Here is a tiny trained network, its code and every weight. The questions are about switching its units off for an input and a class, where a switched-off unit gives its printed mean instead of its output.

import numpy as np


def w(rows, s, z=0):
    codes = np.array(rows[::2]) - 128.0
    scale = np.full(codes.shape[1], s)
    scale[-1] = z or s
    return codes * scale


def f(y):
    return np.maximum(y, 0)


def log_softmax(a):
    a = a - a.max(-1, keepdims=True)
    return a - np.log(np.exp(a).sum(-1, keepdims=True))


def net(x, mask):
    res = np.array(x, float).reshape(1, 5) / 4 @ E
    y = f(res @ A[0][:, :-1].T + A[0][:, -1])
    res = res + np.where(mask, y, B[0][:, -1]) @ B[0][:, :-1]
    return log_softmax(res[-1] @ U[:, :-1].T + U[:, -1])


A, B = {}, {}
E = w([
[167,77,161,116,135,80,92,197,141,74],'x0',
[150,84,154,136,36,95,55,97,90,208],'x1',
[54,104,244,146,157,138,189,117,90,131],'x2',
[103,139,158,165,132,123,82,101,144,22],'x3',
[180,183,161,224,64,72,117,133,54,149],'x4',
],0.012)
A[0] = w([
[105,107,36,39,130,199,119,116,217,186,172],'N1',
[98,75,172,62,164,163,30,104,166,27,127],'N2',
[193,210,101,115,81,150,84,103,151,179,152],'N3',
[155,188,160,118,220,96,153,157,98,67,111],'N4',
[40,29,194,111,145,151,209,27,104,148,184],'N5',
[123,244,73,184,102,132,120,95,118,66,176],'N6',
[109,36,202,127,106,68,102,159,75,180,252],'N7',
[120,34,60,1,126,141,129,145,170,152,225],'N8',
[133,79,199,177,102,124,71,39,113,82,255],'N9',
[89,9,142,126,121,68,153,80,205,45,182],'N10',
[182,77,156,94,118,96,164,178,152,187,233],'N11',
[147,141,164,58,161,113,161,218,229,32,253],'N12',
[19,201,146,228,173,208,193,18,135,158,194],'N13',
[98,135,95,100,145,144,53,70,131,101,132],'N14',
],0.0082,0.0036)
B[0] = w([
[98,89,93,152,169,55,181,85,115,39,222],'N1',
[119,65,141,198,109,135,32,146,78,215,220],'N2',
[180,121,95,173,111,154,147,73,149,86,193],'N3',
[65,56,128,176,131,219,153,141,98,63,198],'N4',
[254,208,130,8,182,149,117,76,179,214,234],'N5',
[164,110,206,188,152,93,92,190,224,120,205],'N6',
[108,108,175,197,74,186,55,138,100,168,233],'N7',
[54,36,66,190,228,108,143,98,95,92,220],'N8',
[240,128,162,154,79,139,84,105,148,174,219],'N9',
[180,85,103,158,196,183,77,143,71,135,206],'N10',
[71,95,98,167,148,211,98,112,79,82,191],'N11',
[108,115,115,158,232,162,84,128,100,109,255],'N12',
[196,209,132,88,124,163,197,170,223,127,246],'N13',
[156,151,125,195,52,136,114,136,77,87,166],'N14',
],0.0089,0.014)
U = w([
[195,124,128,163,85,98,3,154,137,166,211],'0',
[108,152,94,26,105,72,146,183,30,98,3],'1',
[157,155,167,76,164,179,142,147,66,180,139],'2',
[155,219,141,107,112,109,251,184,208,97,169],'3',
[110,126,120,241,5,99,134,147,2,83,100],'4',
[14,116,129,87,123,46,125,212,127,168,3],'5',
[141,92,39,126,214,105,164,71,117,70,118],'6',
[29,34,119,215,171,145,88,228,73,97,153],'7',
],0.008,0.0029)

Each question gives the input, the list of numbers given to net, and the class t.
The units are the neurons (one row each of A and B). Each row of codes is followed by its name. A weight is (code - 128) times the scale printed after its matrix; where a second scale follows, it is the last column's (A, B and U).
mask holds one flag per neuron, in row order. A switched-off neuron (its flag False) gives its mean, the last column of its row in B, instead of its output. The means were averaged over made-up inputs and are rounded, as every weight is.
A unit's drop is (log p(t) with every unit on - log p(t) with that unit switched off) / (log p(t) with every unit on - log p(t) with every unit switched off).
The circuit of an input: a set's keep is (log p(t) with only the set's units on - log p(t) with every unit switched off) / (log p(t) with every unit on - log p(t) with every unit switched off). Starting from the 12 units with the biggest drops (on a tie, the unit counted first), units are removed one at a time, each time the one whose removal leaves the highest keep (on an exact tie, the one counted first), for as long as the keep stays at least 0.8.
units of the circuit, in order: the units of the circuit, biggest drop first
top k neurons: the k neurons with the biggest drops, biggest first
drop when u is switched off: that unit's drop, to one decimal
input [1,-4,1,-5,-2], class 6: top 4 neurons	(N7; N2; N6; N1)
input [-5,3,3,7,0], class 0: units of the circuit, in order	(N9)
input [-3,6,-4,0,-8], class 6: top 2 neurons	(N1; N7)
input [3,1,-2,-7,-2], class 7: top 3 neurons	(N5; N13; N11)
input [-4,2,-3,-2,2], class 4: units of the circuit, in order	(N5; N12)
input [2,-4,-5,2,6], class 7: top 4 neurons	(N5; N13; N9; N4)
input [6,1,6,6,2], class 0: top 2 neurons	(N9; N8)
input [-8,1,-8,-4,6], class 3: top 2 neurons	(N2; N7)
input [2,5,-7,-7,7], class 4: top 2 neurons	(N5; N11)
input [-3,-7,-8,3,-7], class 7: top 2 neurons	(N2; N5)
input [-5,0,-5,-8,4], class 6: top 2 neurons	(N7; N2)
input [-3,3,0,2,-4], class 6: top 2 neurons	(N7; N1)
input [-4,1,-7,0,2], class 4: top 2 neurons	(N5; N13)
input [-2,7,6,-3,-3], class 2: units of the circuit, in order	(N5)
input [5,0,5,6,5], class 0: top 3 neurons	(N9; N8; N1)
input [1,3,8,5,-3], class 0: drop when N9 is switched off	0.1
input [-8,-4,8,-3,7], class 3: drop when N13 is switched off	0.1
input [5,7,-8,-3,1], class 4: drop when N7 is switched off	0.0
